Below is a small trained network, with its code and all its weights. Each question gives an input and a target symbol and asks what happens when units are switched off, that is, made to give their printed mean instead of their output.

import numpy as np


def w(rows, s, z=0):
    codes = np.array(rows[::2]) - 128.0
    scale = np.full(codes.shape[1], s)
    scale[-1] = z or s
    return codes * scale


def f(y):
    return np.maximum(y, 0)


def softmax(a):
    e = np.exp(a - a.max(-1, keepdims=True))
    return e / e.sum(-1, keepdims=True)


def log_softmax(a):
    a = a - a.max(-1, keepdims=True)
    return a - np.log(np.exp(a).sum(-1, keepdims=True))


def net(x, mask):
    ids = ['ΓΔΘΛΞΨΩαεζημπτφ'.index(c) for c in x.split()]
    T = len(ids)
    res = E[ids] + P[:T]
    u = 0
    for l in range(2):
        q, k, v = (res @ M[l].T for M in (Q, K, V))
        z = softmax(np.where(np.tri(T) > 0, q @ k.T / 2**0.5, -1e9)) @ v
        res = res + np.where(mask[u], z, O[l][:, -1]) @ O[l][:, :-1]
        u += 1
        y = f(res @ A[l][:, :-1].T + A[l][:, -1])
        res = res + np.where(mask[u : u + 16], y, B[l][:, -1]) @ B[l][:, :-1]
        u += 16
    return log_softmax(res[-1] @ U[:, :-1].T + U[:, -1])


Q, K, V, O, A, B = {}, {}, {}, {}, {}, {}
E = w([
[152,94,73,129],'Γ',
[154,101,109,85],'Δ',
[69,99,48,57],'Θ',
[235,117,132,143],'Λ',
[156,42,5,60],'Ξ',
[89,173,158,133],'Ψ',
[119,187,124,234],'Ω',
[154,93,125,131],'α',
[176,129,148,81],'ε',
[57,105,138,86],'ζ',
[152,103,92,109],'η',
[169,126,92,145],'μ',
[70,106,83,169],'π',
[97,149,120,194],'τ',
[154,107,93,113],'φ',
],0.014)
P = w([
[166,3,145,141],'0',
[135,47,138,131],'1',
[108,84,127,127],'2',
[89,106,123,124],'3',
[75,124,116,117],'4',
[63,146,114,113],'5',
[52,154,110,114],'6',
[36,168,110,113],'7',
[19,185,111,117],'8',
[17,190,101,116],'9',
],0.0051)
Q[0] = w([
[95,216,154,145],'L0H1',
[2,132,61,173],'L0H1',
],0.0076)
K[0] = w([
[153,115,184,144],'L0H1',
[77,47,244,216],'L0H1',
],0.011)
V[0] = w([
[4,118,84,217],'L0H1',
[3,124,143,175],'L0H1',
],0.0044)
O[0] = w([
[29,253,122,82,35],'L0H1',
[33,231,106,116,2],'L0H1',
],0.0037,0.0019)
A[0] = w([
[136,154,130,250,42],'L0N1',
[6,26,138,114,3],'L0N2',
[94,76,156,60,168],'L0N3',
[56,72,221,98,68],'L0N4',
[126,177,129,140,110],'L0N5',
[105,78,154,123,152],'L0N6',
[113,168,121,104,56],'L0N7',
[86,125,147,194,135],'L0N8',
[124,178,153,66,79],'L0N9',
[146,172,105,112,44],'L0N10',
[46,203,86,95,117],'L0N11',
[180,151,160,192,53],'L0N12',
[107,174,150,150,134],'L0N13',
[72,102,151,80,70],'L0N14',
[117,99,75,145,154],'L0N15',
[68,145,125,147,169],'L0N16',
],0.012,0.0059)
B[0] = w([
[116,5,136,53,169],'L0N1',
[76,9,40,71,180],'L0N2',
[112,219,102,99,253],'L0N3',
[204,103,215,61,148],'L0N4',
[139,112,129,97,145],'L0N5',
[124,174,97,131,206],'L0N6',
[136,108,141,124,131],'L0N7',
[97,78,145,143,186],'L0N8',
[112,90,113,167,137],'L0N9',
[112,171,115,114,128],'L0N10',
[82,153,157,103,220],'L0N11',
[158,46,84,120,199],'L0N12',
[116,129,139,108,166],'L0N13',
[129,88,157,89,155],'L0N14',
[65,167,88,146,247],'L0N15',
[104,114,169,129,219],'L0N16',
],0.025,0.003)
Q[1] = w([
[253,102,193,201],'L1H1',
[110,135,156,176],'L1H1',
],0.038)
K[1] = w([
[254,128,26,152],'L1H1',
[121,142,112,155],'L1H1',
],0.033)
V[1] = w([
[149,54,255,157],'L1H1',
[142,32,73,10],'L1H1',
],0.0088)
O[1] = w([
[254,145,20,133,126],'L1H1',
[102,133,106,31,253],'L1H1',
],0.0094,0.025)
A[1] = w([
[153,47,169,229,181],'L1N1',
[196,97,191,82,107],'L1N2',
[150,137,198,111,113],'L1N3',
[103,113,113,111,88],'L1N4',
[172,140,177,171,125],'L1N5',
[148,216,177,128,141],'L1N6',
[116,57,170,129,144],'L1N7',
[166,196,116,197,156],'L1N8',
[174,176,221,151,189],'L1N9',
[154,246,139,241,115],'L1N10',
[170,45,154,205,131],'L1N11',
[69,145,119,164,64],'L1N12',
[107,92,150,231,139],'L1N13',
[115,109,81,131,9],'L1N14',
[80,33,106,216,151],'L1N15',
[200,184,246,134,137],'L1N16',
],0.013,0.015)
B[1] = w([
[157,68,4,119,133],'L1N1',
[103,153,131,175,198],'L1N2',
[127,175,111,132,149],'L1N3',
[149,145,172,154,245],'L1N4',
[107,194,147,126,129],'L1N5',
[121,100,126,181,166],'L1N6',
[176,125,84,135,217],'L1N7',
[35,140,69,89,150],'L1N8',
[49,33,124,138,153],'L1N9',
[241,55,189,174,142],'L1N10',
[109,46,76,137,139],'L1N11',
[158,154,86,174,208],'L1N12',
[163,146,217,95,142],'L1N13',
[149,171,165,212,151],'L1N14',
[149,129,190,82,163],'L1N15',
[158,129,145,17,141],'L1N16',
],0.029,0.011)
U = w([
[121,144,111,203,129],'Γ',
[133,145,114,195,160],'Δ',
[212,180,46,135,59],'Θ',
[137,150,89,169,88],'Λ',
[198,181,148,165,102],'Ξ',
[215,88,108,99,140],'Ψ',
[152,83,148,222,120],'Ω',
[205,136,75,240,86],'α',
[114,181,122,103,114],'ε',
[118,228,80,213,81],'ζ',
[73,84,101,153,132],'η',
[71,123,66,254,58],'μ',
[99,159,21,148,112],'π',
[172,57,19,197,190],'τ',
[102,161,102,185,254],'φ',
],0.006,0.0086)

Each question gives the input, a string of symbols that net reads in full, and the target symbol t.
The units are the heads (2 rows each of Q, K, V and O) and the neurons (one row each of A and B). Each row of codes is followed by its name. A weight is (code - 128) times the scale printed after its matrix; where a second scale follows, it is the last column's (O, A, B and U).
mask holds one flag per unit, layer by layer, with each layer's heads first. A switched-off unit (its flag False) gives its mean, the last column of its rows in O or B, instead of its output. The means were averaged over made-up inputs and are rounded, as every weight is.
A unit's drop is (log p(t) with every unit on - log p(t) with that unit switched off) / (log p(t) with every unit on - log p(t) with every unit switched off).
The circuit of an input: a set's keep is (log p(t) with only the set's units on - log p(t) with every unit switched off) / (log p(t) with every unit on - log p(t) with every unit switched off). Starting from the 12 units with the biggest drops (on a tie, the unit counted first), units are removed one at a time, each time the one whose removal leaves the highest keep (on an exact tie, the one counted first), for as long as the keep stays at least 0.8.
units of the circuit, in order: the units of the circuit, biggest drop first
unit that matters most: the unit with the biggest drop
k most important neurons: the k neurons with the biggest drops, biggest first
k most important neurons of layer l: the k neurons of layer l with the biggest drops, biggest first
input α ζ α Λ Λ α, target ε: 3 most important neurons => (L0N2; L0N4; L0N3)
input α α Λ Θ Γ, target ζ: unit that matters most => L0N2
input Δ Λ ζ Ω Λ Ψ Λ α τ μ, target π: 4 most important neurons => (L0N1; L1N8; L0N2; L0N16)
input τ Ω Δ ε η Λ Δ α Δ, target Θ: units of the circuit, in order => (L1H1; L0N1; L0N8)
input Ξ η Θ Θ Λ η, target ζ: 3 most important neurons => (L0N2; L0N3; L1N12)
input Θ ε τ φ, target π: 3 most important neurons => (L0N1; L1N8; L0N2)
input Ψ Λ Ξ α Θ, target ζ: units of the circuit, in order => (L1N12; L0N15; L0N3; L1H1)
input Λ Λ Δ φ Δ Ξ Λ Ω μ, target Θ: 2 most important neurons => (L0N1; L0N8)
input ε α Λ α Λ Λ Δ, target μ: 2 most important neurons => (L0N3; L0N2)
input Ω Δ ε, target Θ: units of the circuit, in order => (L0N1; L1H1; L0N3)
input Δ α α Θ Ψ Λ ζ Λ Γ μ, target ε: 3 most important neurons of layer 0 => (L0N2; L0N4; L0N3)
input α Λ τ η Γ, target π: 2 most important neurons => (L0N1; L0N2)
input Δ α τ μ Δ, target π: 3 most important neurons => (L0N1; L1N8; L0N2)
input τ ε Θ Λ α, target ζ: 2 most important neurons => (L0N11; L0N2)
input Δ α α τ π α Λ Ξ, target ζ: unit that matters most => L0N15
input φ π Ω π, target Ξ: 3 most important neurons of layer 1 => (L1N15; L1N4; L1N12)
input Ω Ψ α, target τ: 3 most important neurons => (L1N10; L0N11; L0N2)
input τ ζ Λ α, target ε: 3 most important neurons => (L0N11; L0N2; L0N4)
input Λ α ε α ε α Λ α μ, target Ψ: 2 most important neurons of layer 1 => (L1N13; L1N15)
input Θ ε α Ψ Λ τ ε, target π: unit that matters most => L0N1
input Ψ π Λ Θ Λ Λ Γ Δ, target ζ: 2 most important neurons => (L0N3; L0N11)
input Λ μ Δ μ Λ Ξ Δ Λ Γ ε, target η: 2 most important neurons => (L1N9; L0N2)
input Θ τ Λ Λ τ α Λ Λ Δ, target π: 4 most important neurons of layer 0 => (L0N1; L0N2; L0N16; L0N3)
input α τ η τ φ ε Γ φ, target π: 2 most important neurons of layer 1 => (L1N8; L1N4)
input τ ε Δ Λ Ψ, target η: 4 most important neurons of layer 0 => (L0N11; L0N2; L0N12; L0N1)
input α Γ Ω Λ Θ Δ, target ζ: 2 most important neurons of layer 0 => (L0N11; L0N12)
input α Λ η Θ μ Δ Δ φ, target ζ: 2 most important neurons of layer 1 => (L1N12; L1N3)
input α ε Λ, target τ: 4 most important neurons of layer 0 => (L0N3; L0N2; L0N11; L0N1)
input Δ Ω Δ π Λ Λ α Λ Ψ Δ, target τ: 4 most important neurons => (L1N10; L0N2; L1N8; L0N1)
